Here is a tiny trained network, its code and every weight. The questions are about switching its units off for an input and a target symbol, where a switched-off unit gives its printed mean instead of its output.

import numpy as np


def w(rows, s, z=0):
    codes = np.array(rows[::2]) - 128.0
    scale = np.full(codes.shape[1], s)
    scale[-1] = z or s
    return codes * scale


def softmax(a):
    e = np.exp(a - a.max(-1, keepdims=True))
    return e / e.sum(-1, keepdims=True)


def log_softmax(a):
    a = a - a.max(-1, keepdims=True)
    return a - np.log(np.exp(a).sum(-1, keepdims=True))


def net(x, mask):
    ids = ['ζθμξσφ'.index(c) for c in x.split()]
    T = len(ids)
    res = E[ids] + P[:T]
    u = 0
    for l in range(3):
        r = res
        for j in range(2):
            rows = slice(3 * j, 3 * j + 3)
            q, k, v = (r @ M[l][rows].T for M in (Q, K, V))
            z = softmax(np.where(np.tri(T) > 0, q @ k.T / 3**0.5, -1e9)) @ v
            o = O[l][rows]
            res = res + np.where(mask[u + j], z, o[:, -1]) @ o[:, :-1]
        u += 2
    return log_softmax(res[-1] @ U[:, :-1].T + U[:, -1])


Q, K, V, O = {}, {}, {}, {}
E = w([
[149,149,90,181],'ζ',
[148,175,71,255],'θ',
[205,176,104,252],'μ',
[33,146,152,145],'ξ',
[31,67,205,141],'σ',
[5,190,156,235],'φ',
],0.0077)
P = w([
[130,111,111,87],'0',
[128,135,137,33],'1',
[156,84,173,108],'2',
[121,150,146,34],'3',
[157,82,163,136],'4',
[136,169,160,39],'5',
[156,81,178,143],'6',
[154,189,172,50],'7',
[129,72,165,154],'8',
[162,213,172,51],'9',
[103,63,175,171],'10',
[179,251,169,65],'11',
[87,54,183,182],'12',
[116,191,82,25],'13',
],0.011)
Q[0] = w([
[199,43,161,83],'L0H1',
[127,60,6,184],'L0H1',
[90,90,57,64],'L0H1',
[102,109,68,157],'L0H2',
[111,114,145,90],'L0H2',
[172,101,180,135],'L0H2',
],0.014)
K[0] = w([
[179,110,216,219],'L0H1',
[50,134,48,253],'L0H1',
[96,49,176,109],'L0H1',
[166,86,123,138],'L0H2',
[146,146,107,131],'L0H2',
[77,127,50,93],'L0H2',
],0.012)
V[0] = w([
[99,106,140,155],'L0H1',
[151,145,183,82],'L0H1',
[168,196,246,151],'L0H1',
[57,1,6,145],'L0H2',
[110,77,127,193],'L0H2',
[101,94,157,230],'L0H2',
],0.011)
O[0] = w([
[149,110,132,153,111],'L0H1',
[110,148,1,152,166],'L0H1',
[36,68,64,96,252],'L0H1',
[191,138,224,19,12],'L0H2',
[198,151,165,141,132],'L0H2',
[204,129,175,187,173],'L0H2',
],0.0098,0.0038)
Q[1] = w([
[91,199,18,87],'L1H1',
[187,69,95,135],'L1H1',
[161,175,120,39],'L1H1',
[91,152,186,129],'L1H2',
[90,250,203,122],'L1H2',
[160,111,118,171],'L1H2',
],0.019)
K[1] = w([
[210,109,83,49],'L1H1',
[116,196,165,133],'L1H1',
[138,98,160,30],'L1H1',
[154,147,109,132],'L1H2',
[211,165,144,6],'L1H2',
[92,143,134,123],'L1H2',
],0.019)
V[1] = w([
[158,163,152,91],'L1H1',
[22,205,248,141],'L1H1',
[205,14,66,90],'L1H1',
[211,2,85,134],'L1H2',
[62,138,180,167],'L1H2',
[88,112,155,122],'L1H2',
],0.0095)
O[1] = w([
[68,170,186,99,56],'L1H1',
[2,194,174,248,160],'L1H1',
[184,54,138,36,51],'L1H1',
[205,87,140,147,118],'L1H2',
[25,181,200,159,251],'L1H2',
[109,112,161,89,164],'L1H2',
],0.0081,0.0031)
Q[2] = w([
[133,140,55,72],'L2H1',
[112,238,158,50],'L2H1',
[89,216,75,77],'L2H1',
[138,91,164,155],'L2H2',
[148,1,174,191],'L2H2',
[81,115,59,117],'L2H2',
],0.024)
K[2] = w([
[115,179,138,54],'L2H1',
[203,219,170,103],'L2H1',
[125,218,207,85],'L2H1',
[120,113,68,153],'L2H2',
[88,113,2,135],'L2H2',
[169,197,143,120],'L2H2',
],0.022)
V[2] = w([
[195,85,177,116],'L2H1',
[211,223,50,204],'L2H1',
[99,156,40,60],'L2H1',
[44,158,134,9],'L2H2',
[112,241,79,32],'L2H2',
[59,17,124,74],'L2H2',
],0.013)
O[2] = w([
[62,52,115,86,21],'L2H1',
[79,201,2,137,128],'L2H1',
[40,178,192,95,1],'L2H1',
[123,91,199,22,132],'L2H2',
[58,120,108,7,167],'L2H2',
[127,69,253,169,36],'L2H2',
],0.012,0.0086)
U = w([
[45,97,183,144,164],'ζ',
[100,3,97,190,18],'θ',
[69,149,226,255,244],'μ',
[135,163,205,106,80],'ξ',
[153,26,202,219,158],'σ',
[213,125,161,138,3],'φ',
],0.0039,0.0038)

Each question gives the input, a string of symbols that net reads in full, and the target symbol t.
The units are the heads (3 rows each of Q, K, V and O). Each row of codes is followed by its name. A weight is (code - 128) times the scale printed after its matrix; where a second scale follows, it is the last column's (O and U).
mask holds one flag per head, layer by layer. A switched-off head (its flag False) gives its mean, the last column of its rows in O, instead of its output. The means were averaged over made-up inputs and are rounded, as every weight is.
A unit's drop is (log p(t) with every unit on - log p(t) with that unit switched off) / (log p(t) with every unit on - log p(t) with every unit switched off).
The circuit of an input: a set's keep is (log p(t) with only the set's units on - log p(t) with every unit switched off) / (log p(t) with every unit on - log p(t) with every unit switched off). Starting from all 6 units, units are removed one at a time, each time the one whose removal leaves the highest keep (on an exact tie, the one counted first), for as long as the keep stays at least 0.8.
circuit, biggest first: the units of the circuit, biggest drop first
unit that matters most: the unit with the biggest drop
heads that matter: for each layer, one digit per head in row order, 1 if its drop is at least 0.15 and else 0, layers parted by /
drop when u is switched off: that unit's drop, to one decimal
input μ θ θ ξ ζ φ ξ μ φ μ φ σ, target μ: unit that matters most => L0H1
input θ μ μ, target θ: circuit, biggest first => (L2H1 L1H2 L0H1)
input σ θ σ σ θ σ μ φ, target σ: circuit, biggest first => (L0H2 L2H1 L2H2 L1H1)
input θ ξ ξ ξ ζ, target ζ: circuit, biggest first => (L2H2 L0H2 L0H1)
input ζ μ ζ μ, target ζ: circuit, biggest first => (L2H1 L1H1)
input μ ξ σ θ φ θ σ θ θ ξ φ μ, target μ: circuit, biggest first => (L2H2 L2H1)
input θ μ φ φ θ θ φ μ θ ξ σ θ, target θ: circuit, biggest first => (L0H2 L0H1 L2H1)
input θ ζ μ θ ζ ξ φ θ φ θ θ ζ μ σ, target θ: circuit, biggest first => (L0H1 L0H2 L2H1 L2H2)
input θ μ ξ σ φ μ ξ μ μ ξ, target θ: circuit, biggest first => (L0H2 L0H1 L2H1)
input θ φ θ ξ ζ θ σ ζ ζ μ σ θ, target θ: circuit, biggest first => (L0H1 L0H2 L2H1)
input σ μ θ ζ, target σ: circuit, biggest first => (L0H2 L2H1 L2H2)
input θ θ θ ζ, target θ: circuit, biggest first => (L0H1 L0H2 L2H1 L2H2)
input θ θ μ σ ξ θ ζ θ σ ξ θ, target σ: circuit, biggest first => (L2H1 L0H1)
input φ θ μ ξ θ ξ, target φ: heads that matter => 11 / 10 / 11
input σ φ φ μ μ σ θ μ σ θ θ μ φ σ, target σ: unit that matters most => L0H2
input μ θ μ μ μ φ μ φ φ θ θ φ μ ζ, target μ: heads that matter => 00 / 01 / 11
input μ θ φ μ μ ζ, target μ: heads that matter => 10 / 01 / 11
input ξ ζ μ θ μ μ θ μ θ μ σ, target σ: heads that matter => 00 / 01 / 10
input ζ μ θ θ, target ζ: heads that matter => 01 / 10 / 11
input φ μ θ θ μ ζ φ μ ζ μ σ μ ξ ζ, target φ: unit that matters most => L0H2
input σ μ ζ φ μ μ θ θ θ θ σ μ, target σ: drop when L2H1 is switched off => 0.6
input μ μ ξ σ ζ ζ σ ξ θ, target σ: drop when L0H1 is switched off => -0.1
input μ ξ θ θ σ φ μ φ μ σ φ μ ζ θ, target μ: drop when L1H2 is switched off => 0.2
